Each row is followed by its class number.
[ 15 -13 -21   6  11  -4  14  16  -4  -8  -1  21   5   5  23  15 -78  24
   5  -1 -22  17  14  22  -6  -8  25  25  56  30  -9   3 -11  19 -14  26
  -3]  6
[ 52  24  45  -4  26   6   8  21 -11  43  -6 -16  11  12 -17   9   4  22
  35  18  33  17  12  -6 -46 -20 -11   6   8 -55  29  17  -3  14   2  14
  29]  6
[-25 -17  11 -14  -8  16 -17  -4  12 -37  20  -6 -15 -10 -31  -6  25  -8
 -17  20 -20   5  14 -29   4  14 -23   2   5  12  20 -21  32  -9  -2  16
  -8]  2
[-16   0  11 -17  35  22  -9 -18 -11 -40  12  -4  15  -5 -19  -7 -26   9
   8 -22 -13   2   3 -11   3 -16  -9  17  53  18   2   7  19  16  -7  33
 -11]  4
[ 26  -9 -12   7 -14  -8  17  23  -7  24  -8  34 -21  -1  30   4 -25  -2
   4  -3  -8  30 -23  38 -13  21  34  13   2  28  12   4 -22  -8 -13 -10
  10]  2
[  6  -7 -25  10 -16 -10  12  23 -10   5 -13  17  15   2  20  46 -87  24
 -21   5 -13  27   8  35 -21 -14  43  29  49  41  -5  16 -28  10  -5  24
  25]  4
[-23   3  56   1   9  -8 -15 -45   6 -27  39 -18   5  25 -69 -31 114  -7
  14  -2   1 -24  23 -37 -26   1 -28 -33 -61 -66  58  28  36   9 -48  -6
  16]  5
[ 16  -4   2  15   8 -16  14   7   5   9  21   3  33  31 -23  29 -56  34
  -5  13  -7  28  22  17 -40 -28  31  10  30  -2  24  36 -15  19 -25  35
  40]  7
[-79 -21  -7 -14 -18   8 -24 -36  26 -82  30  -9  -7 -11 -40 -23  48 -22
 -40  -2 -53 -26  16 -46  44   8 -28  -8  -5  30  -4 -26  46 -13 -14   8
 -37]  2
[ -9 -19  -3  -7  14  33  -8   6   1 -43  18   0   5  -6   0  19 -75  22
  -7  19 -16  13  27 -13  -2 -12 -12  23  80  32  -4 -23  18  28   7  50
 -12]  3
[-30  17 -17 -27  22  35 -19 -13 -13 -33 -14 -19   1 -33  44  -5 -46   7
 -20 -28  -5 -42   3 -35  44 -38 -30  14  77  38 -78 -34  -2  13  48  12
 -52]  3
[-39 -11 -34 -11   2   1 -15 -15  15 -43   0   8 -34 -22  23 -36  44 -29
 -14 -31 -17 -38 -21 -19  66  24 -26 -16 -27  33 -39 -36  11 -21   5 -33
 -54]  1
[ -6  -5  47  31 -51  -5  -2   8   0   5  13 -19  11  30 -58  41  17   8
  -8  39   3  49  31 -16 -75 -13  15   9 -21 -17  88  30  10   1 -53  17
  67]  3
[ 49  11  23   6  22  -4   7  18 -25  48 -11  14 -15   4  16   5  -6   4
  41  -3  30  30 -21  29 -32   2  15  10   1 -17  35  12 -14   1 -12  -7
  19]  0
[-22 -20 -16   3 -13   1   2 -14  27 -23  10  -4  21   9 -11   5  -2   6
 -31  23  -8 -19  30 -11  10   1  -6  -7   5 -10  -8  -8   3  13   8  13
   1]  3
[-23  18   5 -33  46  18  -7 -39   7 -24  20 -23  12  -5  -5 -33  40   5
  -7 -20  -1 -62   8 -34  46 -16 -42 -19   8 -37 -49  -4  19  13  25   8
 -36]  5
[ -4 -18 -12 -12   4   7   3  -3  17 -12  10  13 -11  -7   2 -18  12  -8
 -12  10 -12 -10   0  -1  21  25 -10  -6  -1   3  -9 -19   6  -3  16   0
 -17]  2
[-34 -26  -9   7 -38 -10 -19   7  31 -39   6 -21   3  -1 -34  29   9   2
 -39  50 -24  -5  48 -35   2   6 -17   3   0  -3  10 -24  20  -6  -1  15
   2]  6
[-19   0   0  -1  10 -15  -6 -23  12  -8   8  -5  13   9 -16  -4  29   1
 -10   0  -4 -20  12  -4   9  -9  -5 -10 -10 -18   0   6   7   2  -8   1
  -5]  0
[ -5  -9  -8   2  -4   5 -14  24  -2  -8   9  -9 -10  -2 -10  34 -57  21
 -15  23  -8  29  15  -4 -20 -11  -2  19  36  38   9  -7   3   6  -9  30
  11]  1
[ 24  31  21 -12  20   3   1   2 -17  27 -31  -4 -21 -15  26 -33  50 -16
  39 -41  26 -11 -38  -8  10  -5 -12  -1 -17 -21 -12  -2  -9 -15   8 -38
 -23]  6
[ 27   4  21  -6  20  -1  -6   2   5  32  -5  -8  -7  -3  -8  -7  54  -8
  18  21  35  -9   0  -4  -2  15 -23 -15 -32 -54  19 -12   4  -7  20 -15
   2]  0
[-17 -13 -53  21 -43 -41   2  10  -1  15 -30  27 -21 -10  50  23 -24 -12
 -24 -15 -17   5 -21  41  14  10  50  10 -15  54 -24  -2 -38 -24 -18 -32
  -6]  0
[-35  10 -18   2 -29 -19  -3 -15   2  -5 -31   1 -10 -16  13 -11  55 -29
 -21 -35  -4 -23 -33   1  32   3  12  -7 -41  12 -15   2 -15 -30  -3 -44
 -16]  4
[ 28   9  32 -26  50  40 -10   4 -27  -8  11  -6 -22 -14   0 -12 -10   5
  38 -11  15   9  -8 -18  -2   0 -33  12  53 -10   0 -13  20  16  22  25
 -16]  5
[  5   6 -20  -6   0  -8   9  -7 -11   8 -17  25 -37 -13  49 -40  52 -33
  20 -51   6 -24 -49  16  45  32   6 -14 -35   3 -29  -9 -17 -21   6 -50
 -31]  5
[-23 -42 -27  13 -21  -8  -2   2  20 -50   8  16 -10   0  -6   7 -28  -4
 -13  18 -38  15  27  -3  12  24   7  14  21  33   9 -21  16   1 -16  16
 -13]  6
[ 41  33   9  -1  18  -5  13  19 -22  60 -23   6 -20   2  29  -9   8   2
  29 -25  37  13 -40  21 -20 -11   6   0 -21  -9  -3  20 -32  -6   2 -26
  13]  1
[-10 -22  -2   7  -6  -5  -3  -3  23 -11  17   1 -16   9 -33 -13  56 -16
  -5  22   3  -1   8 -15   6  31 -23 -20 -52 -22  30 -12  15 -11  -8 -14
   5]  1
[  0  -1   6  -8  30  14  -4   0  -5 -17  19   0  -5   4 -12   0 -27  17
   7  -5  -6  11   5  -7 -11 -14 -11  10  29  20   3   4  12  15 -17  25
  -3]  1
[ 76  -4  33 -15  34  31   8  42 -25  44  -2  20 -39 -15  22  -4 -33   6
  56  15  27  55 -18  17 -39  23  -3  25  43   5  37 -11   1   7  14  20
  13]  2
[  3  21  -7   7 -24 -10   9   6  -6  35 -27  -2   5   0  33  11  -2   4
 -12 -16  17  -7 -14  11 -11 -23  20   2  -9   2 -22  17 -35  -4   0 -21
  13]  3
[  7   6  17  -6  -1   1 -15  11  17  12   7 -34  10  -1 -26  14  26   3
 -11  33  24  -9  20 -33  -5  -9 -27 -13 -13 -39   8  -9   1  -6  25   2
  12]  7
[-18 -10  19   5   8  -5   0 -18  10 -39  24  -8  26  25 -51   2  -6  18
  -3  11 -26  13  38 -19 -22 -18  -4   8  23 -12  33  19  28  19 -34  37
  12]  6
[-31 -17  25 -11  38   8 -19 -40  24 -52  46 -21  33  19 -76  -2  20  15
 -11  32 -20 -12  54 -36  -4 -16 -35  -8  22 -37  31   3  50  27 -13  51
  -1]  0
[ 21  24  17 -11   3  -2   4  10  -5  40  -6   1   1   2   7   0  16  10
   0  -5  10   2 -13  11 -23 -13  10   0 -12 -14   2  21 -17  -5  -4  -8
  19]  2
[-27  -1 -43 -16   7  -5   2 -10   7 -23   6  16  12  -6  29   1 -56  19
 -39 -22 -42 -24   4  14  29 -21  20  10  48  51 -56   3 -15   9   0  18
 -26]  2
[ 42 -12  -5  29 -25 -21  17  44 -33  37 -15  38 -26   8  28  38 -73   5
  24  -1   2  74 -20  60 -48   9  56  32  31  50  47  16 -31  -2 -40   3
  31]  0
[-15 -42   0  -9  14  26 -18   6  16 -58  43 -15   8   5 -47  33 -50  24
 -23  56 -26   3  66 -27  -6   9 -31   8  63  -3   6 -24  35  32  11  70
   4]  5
[  5  11   4  -3  11  -5  -9   0 -11  17 -10  -5  -6  -7   7   6   1  -1
   7  -8  10   4  -9   4  -2 -12   2   7   8   2   1   1  -4  -4   1  -3
  -3]  0
[ 10  -6  13  -5  10  30  -6  13 -16 -12   3  -5  -4  -7   6  15 -55  13
  12   8   3  24  10 -12 -22 -11  -6  24  58  21  10  -9   5  18   3  32
   3]  3
[ 14   8  33 -20  53  35 -15   4 -21 -33  23  -9   0  -5  -8  -3 -52  18
  36 -23   0  24  -4 -24 -13 -28 -18  22  76  26  10  -2  21  19  -7  43
 -13]  7
[ 21 -12 -33   2 -23 -17  16  25  20  38  -7  18   4   1  25  21 -25  14
 -33  34  -2  -3  12  32  -2  18  24  -2  -7  -3 -19  -3 -33  -4  24  -5
  17]  2
[ 13  27 -14 -29  47  16   2  -5 -19   2 -32   4 -18 -31  58 -41  -2  -6
  26 -58  10 -39 -37  -7  54 -15 -21   6  39  12 -70 -24 -11  -3  37 -23
 -66]  6
[-20   3 -15  -5   7  -8   3 -17   0 -29  -7   5   0  -2  15 -17 -11   3
  -4 -33 -26 -13  -1  -5  25 -17   5   9  24  24 -27   3   2   2 -10   1
 -30]  6
[ -9  52  -6   9 -19 -33   8  -2 -29  39 -43   0 -26   3  42  -5  28  -9
  -9 -66  12   4 -61  17  -4 -42  26   5 -36  30 -21  38 -43 -29 -24 -47
   3]  1
[  0  -6  -8 -11  19   1 -16   3   8  -4   1  -7   3 -10  11  14 -19  10
 -10  16   2 -17  18  -4  15  -3 -16   1  25  -3 -21 -21   3   7  20  15
 -16]  0
[ -4  10 -26  -6   4 -13  10 -11 -12   5 -13  22 -22  -6  48 -25  16 -10
   4 -52  -6 -25 -37  22  35   6  17  -6  -8  16 -43   7 -22  -7  -4 -29
 -26]  5
[-13   3  14  -8  14   2  -4 -18  17 -16  27 -23  26  17 -44  13  23  20
 -25  28  -3 -28  39 -23  -5 -17 -25 -12   8 -50  -6  12  14  21   7  29
  13]  5
[-15   1 -41  14 -41 -16   7   9  -4   8 -34  19 -21 -16  65  10 -23 -10
 -24 -29  -9  -9 -27  22  23  -2  34   8   1  50 -42 -11 -40 -16  -1 -35
 -17]  3
[-44 -20 -42   2 -30 -16  -7  -6  22 -34  -4   2  14  -8   5  18 -15   0
 -50   5 -26 -25  19   2  30   5  11   1   4  27 -28 -10  -9  -8   6   1
  -9]  4
[-22   5  11   2   7   2   2 -17 -17 -29   5   5  14   8 -17   5 -26   9
   4 -32 -23  21  -6   8 -19 -24  24  22  34  32  21  32   5   8 -39  23
  10]  4
[  6  22 -28  -5   7 -19  11   2  -3  19 -29   8   7  -3  54  -6 -22  12
  -5 -37  -3 -27 -15  17  23 -22  19   5  16  12 -56  10 -34  -1   6 -18
 -22]  6
[ -4 -10   4   1   5  -6 -12  -2   7  -7   4  -2  -4  -1  -9  10  15  -3
  -3  16   1  -3  14  -3   0   5  -9  -3  -3 -10  12  -9   8  -2  -5   4
  -1]  0
[-18 -19   9   3  -9  -1  -7 -10  19 -24  31 -12   5  14 -44  10  34   5
 -18  34 -11  -9  36 -20  -7  14 -17 -11 -16 -33  25  -1  23   5  -8  18
  15]  5
[ 14  -2  17   5 -20  -4  -3  19  -3  29   2 -14 -16   3 -17  21  28  -2
  -4  29  16  10  10  -9 -24  11  -6  -5 -25 -36  25   1  -4  -8   7  -3
  29]  5
[ 16  -2 -49   9 -24 -21  25  28 -11  32 -25  45 -15  -4  67  18 -73  14
 -14 -22 -22  21 -30  63   0   3  65  22  27  66 -30  12 -48  -7 -13 -10
   2]  2
[ 48  41  44  -6  43   6   9   6 -30  44 -11  -2  -7   6  11 -22  22  -1
  59 -48  38  19 -49   3 -23 -24   4   1   0 -24  17  27 -17  -3  -9 -17
   7]  7
[ 11 -20 -13 -14  63  22   9  -9  -2 -47  31  21  22   7   6  -8 -93  28
  17 -23 -19   7   8   6  15 -18   1  20  96  36 -23  -1   9  38   1  54
 -26]  7
[-13 -13 -10  -6  20   2 -14  -8   2 -25   7   3  -2  -9   7   6 -27   6
  -4   4 -13  -5  15  -1  14  -3  -8   8  36  16 -12 -16  12   9   2  20
 -20]  0
[ 45   2 -24  37 -52 -43  28  49 -17  62 -46  36 -23  13  44  34 -38   5
  11  -5   8  52 -28  63 -45   9  71  24 -17  24  23  28 -59 -18 -32 -33
  41]  6
[ 27  -4  13  16  -3 -15  11  12   6  22   1  11 -11  12   1  -8  37 -12
  22  -3  18  17 -18  12 -10  19  12 -13 -39 -25  32   7 -11 -15 -14 -24
  18]  7
[ 11 -33  35  16  17   2   1  -8   9 -22  38  10   5  28 -64   8  13   4
  24  41  -5  37  32   0 -40  21  -3   2  -3 -32  84   7  37  17 -42  34
  30]  0
[ 38  13 -23   6 -26 -23  19  35  -6  70 -30  27 -13  -2  56  17 -17   8
  -8  -3  12   8 -26  49 -16   8  45   4 -22   8 -15  15 -54 -17   6 -32
  23]  2
[  2  -6  17 -10  38  28   6 -20   5 -28  25   1  22  11 -18 -16 -11  14
  14  -1  -2 -10  18 -16  -2 -11 -18   0  35 -18   6  -1  19  31  -2  31
  -8]  3
[ -9   4  24  -4  17  -1 -11 -12  11 -15  25 -21  24  15 -43   1  23  10
   1   3   0  -4  16 -29 -13 -23 -14  -8  -1 -26  21  14  16   4 -16  17
  11]  7
[-21   9  16   8   5 -14  -2 -20  -2 -24  17  -2  11  18 -24  -6  12   3
   2 -34 -17  11 -10  -9 -12 -28  17   1   1  12  19  30   5  -3 -49   5
   7]  7
[-37 -48   3   8  -1   7  -6 -16  19 -85  41   3  -2  15 -58  -6  -6   3
  -7  28 -52  24  43 -28   5  22 -15  12  26  11  57 -19  57   7 -39  42
 -11]  6
[-37 -58  -9  -2  19  16   5 -28  34 -94  67  26   5  20 -52 -20 -11   7
 -26  28 -65  -2  40 -12  25  35 -13  -1  28  13  34 -22  51  20 -34  49
 -19]  2
